The symbols move the units like this.
at | ! & +
hp | nq lt tp
ld | pg lf zc
bf | cg lp qf
qt | gh jd ct
sd | lp cg gd
rg | pn fm dz
rd | fd jt sq
gd | sd dq qp
jj | zp dz fm
nq | zc mz hp
fh | sq bg zp
mq | tp tq hr
zc | ld ms nq
ng | jt fd pg
tp | hp gr mq
tq | ct mq gr
bq | jd gh sb
gh | dg bq qt
bn | lf pg fd
gf | ch qf lp
dg | qp sb gh
ch | zh rc gf
dq | ll gd cg
jt | bt rd ng
fm | jj rg zh
jd | hr qt bq
fd | bn ng rd
ph | dz zp bg
hr | mq ct jd
bt | bg sq jt
dz | rg jj ph
lp | gf bf sd
lt | gr hp mz
qp | gd ll dg
pn | rc zh rg
cg | dq sd bf
bg | ph fh bt
pg | ng bn ld
ms | mz zc lf
gr | tq tp lt
sb | bq dg ll
rc | qf ch pn
ct | qt hr tq
qf | bf gf rc
ll | sb qp dq
mz | lt nq ms
sq | rd bt fh
zp | fh ph jj
zh | fm pn ch
lf | ms ld bn

In the rows, 470 means zero.

The rows follow the links: the fewer symbols apart two units are, the more alike their rows tend to be.

Each row is also shifted at random along 5 hidden directions that mean nothing.

Some units, each with a row of numbers:
sd -> [390,496,474,484,536,404,595,381,556,634,369,554,378,512,281,635,584,412,438,473,578,547,357,575,542,467,463,698,453,504,369,531,590,550,348,443,589,429,502,504,422,514,727]
pg -> [416,465,536,448,349,399,321,464,558,344,418,408,452,532,518,492,540,383,469,434,597,465,484,439,510,332,469,460,514,318,529,453,374,557,521,509,463,515,566,420,617,522,486]
hp -> [388,497,493,367,475,396,539,597,344,437,594,469,413,504,529,586,452,499,439,385,520,592,388,443,471,511,529,413,433,514,383,524,477,577,429,461,543,479,427,511,462,351,597]
dz -> [439,390,451,524,542,576,550,387,509,676,446,493,507,516,460,461,552,549,415,464,374,421,454,426,425,556,478,475,476,502,531,534,442,490,586,447,478,475,484,406,325,476,428]
jt -> [456,441,398,470,353,446,515,338,648,473,463,400,399,432,373,387,605,406,505,496,613,425,467,475,486,339,506,469,600,510,570,590,560,477,463,445,443,567,491,351,574,503,647]
nq -> [361,455,428,323,408,382,377,494,557,370,402,360,487,463,522,470,583,377,414,441,602,430,455,483,551,413,591,534,463,519,454,412,467,536,395,435,557,420,479,496,603,455,650]
dq -> [347,519,497,506,480,446,428,501,475,428,434,509,475,394,448,432,350,480,517,524,420,460,564,517,472,420,400,474,435,358,428,370,474,332,450,478,394,406,522,523,474,594,302]
qt -> [394,491,520,614,475,503,356,448,435,417,395,463,493,506,473,438,473,300,587,550,440,440,512,560,584,406,333,541,456,372,433,397,337,451,433,550,358,447,397,530,549,464,335]
zc -> [426,497,516,391,411,369,533,562,494,534,471,526,381,558,479,591,516,497,451,380,509,593,405,447,457,417,554,478,487,368,419,426,422,533,482,439,538,512,530,507,451,431,545]
bg -> [338,419,477,568,432,525,568,399,472,517,596,453,444,510,451,421,485,516,476,451,461,452,476,422,400,460,449,351,564,511,562,624,512,515,560,473,408,578,470,341,418,423,489]
rg -> [585,419,410,509,562,581,516,314,602,606,354,496,566,435,360,464,594,446,370,514,471,370,444,479,476,539,461,617,479,537,541,561,488,456,478,469,545,396,498,412,358,556,526]
gd -> [521,430,495,541,534,467,401,486,386,479,440,373,462,575,571,537,478,424,449,443,434,445,440,517,555,517,482,546,423,507,411,425,428,606,419,416,517,390,398,550,503,357,504]
ct -> [511,537,499,594,455,462,514,482,478,543,388,586,453,470,370,455,505,368,577,533,431,515,505,569,539,425,386,536,490,370,394,421,410,384,437,523,373,487,412,535,415,473,383]
bq -> [437,504,400,488,467,478,394,489,331,312,536,365,483,360,517,338,350,429,552,545,486,418,498,532,473,500,470,409,460,575,440,435,540,413,360,452,389,483,317,492,590,396,470]
lt -> [463,517,416,386,429,424,490,589,503,347,543,500,516,389,511,378,438,423,413,526,468,442,543,428,512,451,461,412,462,460,476,468,423,307,475,534,449,365,501,520,463,470,333]
fm -> [647,472,521,461,401,384,561,422,527,547,506,504,333,472,360,524,490,558,496,415,573,557,451,469,395,400,520,459,513,396,491,470,622,524,471,396,496,588,555,405,496,558,613]
ch -> [361,459,514,448,417,391,407,432,546,471,380,418,388,514,445,557,498,510,421,435,552,484,492,493,491,392,513,539,455,387,484,399,531,549,451,407,563,476,600,487,546,579,572]
tq -> [436,495,415,519,424,429,583,556,533,608,374,566,412,482,481,377,525,471,483,563,323,510,543,505,515,425,562,454,481,391,392,287,392,270,494,388,366,461,405,599,375,467,295]
gf -> [393,440,498,405,433,369,344,452,476,307,477,317,438,501,524,527,452,448,400,422,604,439,505,473,556,411,489,508,445,487,508,482,546,575,405,459,575,380,571,502,642,510,582]
fd -> [665,473,460,412,569,577,563,440,449,544,533,585,569,416,373,512,476,515,482,429,465,490,345,420,352,592,429,459,490,566,491,642,481,474,494,542,499,547,443,360,362,447,534]
lp -> [422,414,469,451,482,393,532,488,517,650,338,459,362,590,496,583,561,541,363,417,430,520,457,507,498,487,609,591,383,440,400,337,498,516,440,299,587,414,495,598,413,483,569]

From each start, follow one symbol. Which unit do you reach?
Answers are names.
new walk
[232,415,440,527,377,494,472,304,605,481,463,448,446,443,380,417,553,417,482,488,557,405,481,475,474,366,441,454,587,483,587,586,525,484,514,492,415,573,493,328,537,533,577]
!	bg
new walk
[666,485,504,476,504,493,368,508,501,412,381,505,580,435,496,486,408,459,447,483,403,398,557,470,485,471,404,528,410,353,478,368,375,379,528,515,495,333,567,540,459,595,253]
!	cg
new walk
[452,561,461,455,439,418,604,548,490,404,577,597,476,399,396,435,430,416,503,520,496,555,525,501,504,410,397,423,502,452,424,539,490,316,464,553,430,412,489,514,428,466,389]
!	tq
new walk
[625,451,526,505,599,534,419,465,527,539,364,557,600,520,484,568,487,490,407,442,394,433,484,455,439,530,380,567,385,380,480,446,354,432,546,530,519,356,566,496,365,580,280]
!	qf
new walk
[736,499,418,358,519,508,719,612,431,573,635,595,512,450,497,476,443,609,391,426,370,544,416,373,326,612,529,358,442,569,441,552,476,402,540,462,503,464,434,477,261,368,432]
&	ld
new walk
[501,482,378,419,505,495,432,460,402,443,436,428,480,406,454,425,480,380,535,533,524,433,399,524,521,506,500,530,458,596,375,442,526,488,308,442,464,479,294,503,543,352,628]
!	mq
new walk
[507,472,548,425,575,588,280,488,441,296,484,500,706,440,523,512,419,421,498,422,486,393,394,380,394,552,323,453,435,438,532,570,283,514,527,656,485,451,541,339,472,466,332]
+	fd
new walk
[519,507,468,342,518,488,411,555,512,318,516,526,629,383,503,443,442,394,441,453,513,408,462,399,467,533,385,427,451,488,524,551,380,402,510,600,524,358,515,445,478,484,365]
+	lf
new walk
[367,450,484,423,386,361,417,432,523,407,479,356,380,471,487,487,442,527,436,432,576,482,521,441,486,378,545,467,502,426,533,424,585,524,461,401,511,469,586,456,580,574,580]
!	fm
new walk
[488,464,474,500,326,394,608,477,533,549,567,474,341,532,470,450,521,507,455,443,499,541,503,430,438,383,567,347,560,438,520,505,525,480,553,419,425,592,501,428,464,435,536]
!	jt
new walk
[206,433,531,536,443,512,453,363,558,618,348,539,383,490,385,480,466,566,523,430,452,507,472,472,329,445,500,438,520,337,530,424,519,468,525,412,400,635,540,356,457,604,463]
!	fh
new walk
[454,532,412,454,461,390,601,503,460,408,607,514,438,346,376,416,338,521,433,534,511,501,561,488,447,455,427,430,454,511,467,511,654,313,448,463,475,378,496,515,432,548,430]
&	sd
new walk
[486,447,456,485,461,571,395,334,537,471,419,429,492,429,423,430,485,501,512,468,508,407,446,448,383,458,492,433,534,449,558,497,496,496,487,473,418,587,467,323,531,538,524]
!	sq
new walk
[343,403,519,469,463,603,348,476,357,387,525,400,533,490,623,382,366,581,509,423,358,410,484,352,331,548,492,271,511,482,563,478,401,510,591,469,393,595,456,355,482,440,339]
&	bt
new walk
[562,378,458,533,435,582,402,416,395,354,630,340,521,474,577,381,446,479,448,466,443,347,499,390,455,523,431,355,513,603,624,639,466,535,570,503,448,476,449,350,510,393,451]
+	bg
new walk
[749,511,469,492,484,477,319,405,519,393,335,465,526,389,395,404,420,349,559,574,522,423,511,579,529,402,383,577,459,402,440,381,497,361,357,519,396,418,437,491,574,593,411]
!	sb
new walk
[227,487,546,570,541,508,398,445,331,455,486,463,460,542,475,586,444,372,563,465,482,508,404,551,548,500,331,575,438,448,388,540,415,612,416,563,481,424,431,494,482,401,485]
+	dg
